Below is a small trained network, with its code and all its weights. Each question gives an input and a target symbol and asks what happens when units are switched off, that is, made to give their printed mean instead of their output.

import numpy as np


def w(rows, s, z=0):
    codes = np.array(rows[::2]) - 128.0
    scale = np.full(codes.shape[1], s)
    scale[-1] = z or s
    return codes * scale


def f(y):
    return y / 2 * (1 + np.tanh(0.7978845608 * (y + 0.044715 * y**3)))


def softmax(a):
    e = np.exp(a - a.max(-1, keepdims=True))
    return e / e.sum(-1, keepdims=True)


def log_softmax(a):
    a = a - a.max(-1, keepdims=True)
    return a - np.log(np.exp(a).sum(-1, keepdims=True))


def net(x, mask):
    ids = ['ΓΞΠΩβεζηθστ'.index(c) for c in x.split()]
    T = len(ids)
    res = E[ids] + P[:T]
    u = 0
    for l in range(2):
        q, k, v = (res @ M[l].T for M in (Q, K, V))
        z = softmax(np.where(np.tri(T) > 0, q @ k.T / 4**0.5, -1e9)) @ v
        res = res + np.where(mask[u], z, O[l][:, -1]) @ O[l][:, :-1]
        u += 1
        y = f(res @ A[l][:, :-1].T + A[l][:, -1])
        res = res + np.where(mask[u : u + 16], y, B[l][:, -1]) @ B[l][:, :-1]
        u += 16
    return log_softmax(res[-1] @ U[:, :-1].T + U[:, -1])


Q, K, V, O, A, B = {}, {}, {}, {}, {}, {}
E = w([
[194,146,150,147,113,47],'Γ',
[249,128,182,167,216,98],'Ξ',
[166,174,170,147,222,128],'Π',
[241,101,127,90,156,134],'Ω',
[79,158,72,123,129,187],'β',
[137,147,80,104,173,102],'ε',
[101,135,97,100,54,62],'ζ',
[111,190,190,143,166,102],'η',
[158,161,148,30,166,237],'θ',
[203,70,76,172,119,107],'σ',
[160,112,136,75,190,146],'τ',
],0.017)
P = w([
[54,53,83,94,141,157],'0',
[66,116,119,248,65,85],'1',
[52,44,66,79,154,128],'2',
[142,171,164,130,118,107],'3',
[98,82,41,96,159,150],'4',
[127,189,118,176,60,131],'5',
[120,76,79,74,161,119],'6',
[125,220,96,170,68,129],'7',
[139,84,69,83,174,122],'8',
[142,250,89,153,113,115],'9',
[121,81,100,71,144,106],'10',
[181,254,99,144,135,131],'11',
[129,80,134,46,131,99],'12',
[159,222,91,133,102,132],'13',
],0.0095)
Q[0] = w([
[167,187,115,43,145,106],'L0H0',
[164,255,61,120,151,176],'L0H0',
[80,67,189,104,109,123],'L0H0',
[162,180,128,208,47,134],'L0H0',
],0.0089)
K[0] = w([
[132,253,100,187,110,93],'L0H0',
[211,236,81,119,117,102],'L0H0',
[77,4,213,145,228,88],'L0H0',
[195,197,188,120,64,154],'L0H0',
],0.0062)
V[0] = w([
[183,76,254,71,104,126],'L0H0',
[114,163,154,157,173,92],'L0H0',
[198,149,94,73,109,125],'L0H0',
[172,78,183,134,110,189],'L0H0',
],0.0065)
O[0] = w([
[41,145,83,155,255,23,4],'L0H0',
[243,99,181,225,168,168,113],'L0H0',
[187,252,54,173,136,116,170],'L0H0',
[60,57,109,218,170,67,72],'L0H0',
],0.0056,0.0045)
A[0] = w([
[32,112,151,109,157,188,61],'L0N0',
[161,122,172,149,127,156,119],'L0N1',
[111,205,225,176,112,88,69],'L0N2',
[169,126,245,202,55,207,235],'L0N3',
[119,106,158,159,144,173,190],'L0N4',
[146,107,97,5,254,147,161],'L0N5',
[65,133,135,140,147,202,136],'L0N6',
[165,41,80,108,77,14,90],'L0N7',
[124,130,77,236,153,70,221],'L0N8',
[204,82,156,86,88,151,65],'L0N9',
[121,40,36,133,76,144,149],'L0N10',
[199,106,67,193,63,57,211],'L0N11',
[83,156,101,155,119,187,75],'L0N12',
[165,183,183,113,138,156,250],'L0N13',
[113,82,50,194,92,193,108],'L0N14',
[140,52,140,62,176,114,123],'L0N15',
],0.0076,0.002)
B[0] = w([
[86,103,189,128,160,156,151],'L0N0',
[150,132,93,157,124,180,139],'L0N1',
[149,46,41,92,150,57,139],'L0N2',
[255,155,89,111,35,93,174],'L0N3',
[150,150,142,135,101,117,131],'L0N4',
[80,109,109,232,70,167,255],'L0N5',
[52,132,220,118,166,134,165],'L0N6',
[130,99,172,12,152,113,159],'L0N7',
[92,159,158,79,197,115,141],'L0N8',
[95,137,161,78,171,147,181],'L0N9',
[249,117,128,48,142,78,181],'L0N10',
[103,181,176,126,169,113,184],'L0N11',
[132,86,154,89,156,179,164],'L0N12',
[107,209,80,100,88,124,218],'L0N13',
[188,115,156,125,189,71,168],'L0N14',
[126,32,92,219,149,164,157],'L0N15',
],0.0054,0.0066)
Q[1] = w([
[198,80,163,162,85,30],'L1H0',
[143,182,140,211,91,254],'L1H0',
[103,170,141,9,136,156],'L1H0',
[35,3,241,30,179,100],'L1H0',
],0.005)
K[1] = w([
[132,99,168,73,178,138],'L1H0',
[88,159,89,205,155,103],'L1H0',
[172,176,94,114,18,92],'L1H0',
[122,3,133,141,184,127],'L1H0',
],0.0073)
V[1] = w([
[103,191,85,152,105,249],'L1H0',
[75,95,110,125,99,157],'L1H0',
[152,139,103,181,107,176],'L1H0',
[115,119,88,255,187,115],'L1H0',
],0.0093)
O[1] = w([
[97,85,116,119,149,104,232],'L1H0',
[124,138,11,150,139,130,100],'L1H0',
[137,62,136,151,107,143,155],'L1H0',
[149,104,142,113,119,133,2],'L1H0',
],0.012,0.0076)
A[1] = w([
[32,152,137,116,130,177,64],'L1N0',
[173,139,159,104,139,81,147],'L1N1',
[139,164,124,213,204,211,208],'L1N2',
[159,116,73,96,74,138,147],'L1N3',
[228,141,54,172,149,93,188],'L1N4',
[85,48,126,254,139,153,117],'L1N5',
[138,169,97,134,96,142,140],'L1N6',
[101,135,62,86,81,170,164],'L1N7',
[98,109,108,97,195,211,69],'L1N8',
[85,119,151,22,152,103,133],'L1N9',
[168,155,128,105,115,204,137],'L1N10',
[45,184,162,157,204,103,206],'L1N11',
[60,207,182,56,164,57,254],'L1N12',
[171,33,131,104,138,192,175],'L1N13',
[87,110,70,149,109,175,144],'L1N14',
[183,176,140,125,195,90,154],'L1N15',
],0.0083,0.0027)
B[1] = w([
[160,215,154,137,134,25,197],'L1N0',
[105,151,167,83,58,198,179],'L1N1',
[134,129,213,245,94,115,194],'L1N2',
[177,108,94,114,170,45,185],'L1N3',
[115,115,144,95,123,2,199],'L1N4',
[145,56,181,124,39,240,166],'L1N5',
[228,96,114,131,78,120,166],'L1N6',
[190,150,68,116,121,30,253],'L1N7',
[62,176,152,93,119,76,231],'L1N8',
[174,199,117,171,235,192,182],'L1N9',
[137,149,174,149,135,84,211],'L1N10',
[37,208,125,229,229,127,156],'L1N11',
[137,143,140,185,155,202,241],'L1N12',
[76,36,184,152,203,34,228],'L1N13',
[83,128,119,53,87,91,215],'L1N14',
[90,130,146,70,72,178,197],'L1N15',
],0.0055,0.0058)
U = w([
[121,107,169,122,181,222,140],'Γ',
[159,75,169,195,140,138,144],'Ξ',
[107,90,161,180,122,220,166],'Π',
[140,68,135,135,173,77,70],'Ω',
[72,112,133,106,255,100,190],'β',
[150,86,74,84,33,87,233],'ε',
[190,145,79,133,158,156,2],'ζ',
[105,125,139,203,191,177,226],'η',
[26,98,183,93,100,103,7],'θ',
[150,87,131,32,108,165,13],'σ',
[92,42,139,81,61,213,153],'τ',
],0.0078,0.0023)

Each question gives the input, a string of symbols that net reads in full, and the target symbol t.
The units are the heads (4 rows each of Q, K, V and O) and the neurons (one row each of A and B). Each row of codes is followed by its name. A weight is (code - 128) times the scale printed after its matrix; where a second scale follows, it is the last column's (O, A, B and U).
mask holds one flag per unit, layer by layer, with each layer's heads first. A switched-off unit (its flag False) gives its mean, the last column of its rows in O or B, instead of its output. The means were averaged over made-up inputs and are rounded, as every weight is.
A unit's drop is (log p(t) with every unit on - log p(t) with that unit switched off) / (log p(t) with every unit on - log p(t) with every unit switched off).
The circuit of an input: a set's keep is (log p(t) with only the set's units on - log p(t) with every unit switched off) / (log p(t) with every unit on - log p(t) with every unit switched off). Starting from the 12 units with the biggest drops (on a tie, the unit counted first), units are removed one at a time, each time the one whose removal leaves the highest keep (on an exact tie, the one counted first), for as long as the keep stays at least 0.8.
units of the circuit, in order: the units of the circuit, biggest drop first
k most important neurons: the k neurons with the biggest drops, biggest first
top k neurons in layer l: the k neurons of layer l with the biggest drops, biggest first
input θ Ω Ω ε Ξ β ζ ε ε θ θ Γ, target β: top 2 neurons in layer 0 -> (L0N2, L0N13)
input ζ β Ω β, target ε: units of the circuit, in order -> (L1H0, L1N7)
input η Π η ζ θ θ ε Ξ, target β: units of the circuit, in order -> (L0H0, L0N8)
input θ β β θ, target ε: units of the circuit, in order -> (L0N3, L1N7, L0H0, L1H0)
input β θ τ θ, target β: units of the circuit, in order -> (L1H0, L0H0)
input η Ω β Ω β β Ω β θ ζ β β θ Ω, target ε: units of the circuit, in order -> (L0N3, L0H0, L1N4)
input τ Ξ Ω, target Ω: 2 most important neurons -> (L1N13, L0N15)
input θ Ω ε β η Π β θ Π θ Ξ θ Γ Ξ, target β: units of the circuit, in order -> (L0H0, L0N8, L1N11)
input Ξ θ ε τ β θ ζ β σ, target σ: 4 most important neurons -> (L0N7, L0N10, L1N15, L1N1)
input β Ω β η β β β Ξ, target ε: units of the circuit, in order -> (L0N3, L1N4, L1N15)
input β β β θ θ ε, target β: top 4 neurons in layer 0 -> (L0N5, L0N3, L0N13, L0N15)
input Γ η β β θ θ Ω β β β θ η, target ε: units of the circuit, in order -> (L0N2, L0H0, L0N3, L1N4)
input ζ Ω ζ Ω β Ω β β, target η: 2 most important neurons -> (L0N5, L1N11)
input θ Γ Ω Ω η θ η β, target β: units of the circuit, in order -> (L0H0, L0N5, L1N11)
input β ζ β θ, target ζ: 2 most important neurons -> (L0N9, L0N3)
input τ θ τ β β, target β: top 2 neurons in layer 1 -> (L1N13, L1N8)
input θ θ θ Π θ ζ Γ η ζ θ θ, target θ: 2 most important neurons -> (L0N5, L1N8)
input θ ζ ζ Ω Ω ζ, target η: top 2 neurons in layer 1 -> (L1N12, L1N11)
input β β ζ Ξ ε τ τ β η β θ, target θ: top 3 neurons in layer 0 -> (L0N5, L0N9, L0N10)
input β Π Ξ, target Ξ: top 2 neurons in layer 1 -> (L1N2, L1N13)
input σ η Ω β σ β θ τ, target ε: most important neuron -> (L0N11)
input Ω β ε θ β Γ β Ω Ξ θ, target η: top 2 neurons in layer 1 -> (L1N11, L1N2)
input θ Ξ Π θ θ σ, target β: most important neuron -> (L0N8)
input Ω β θ β σ, target σ: top 3 neurons in layer 0 -> (L0N7, L0N10, L0N5)
input τ σ ζ β β β ε, target ε: most important neuron -> (L0N5)
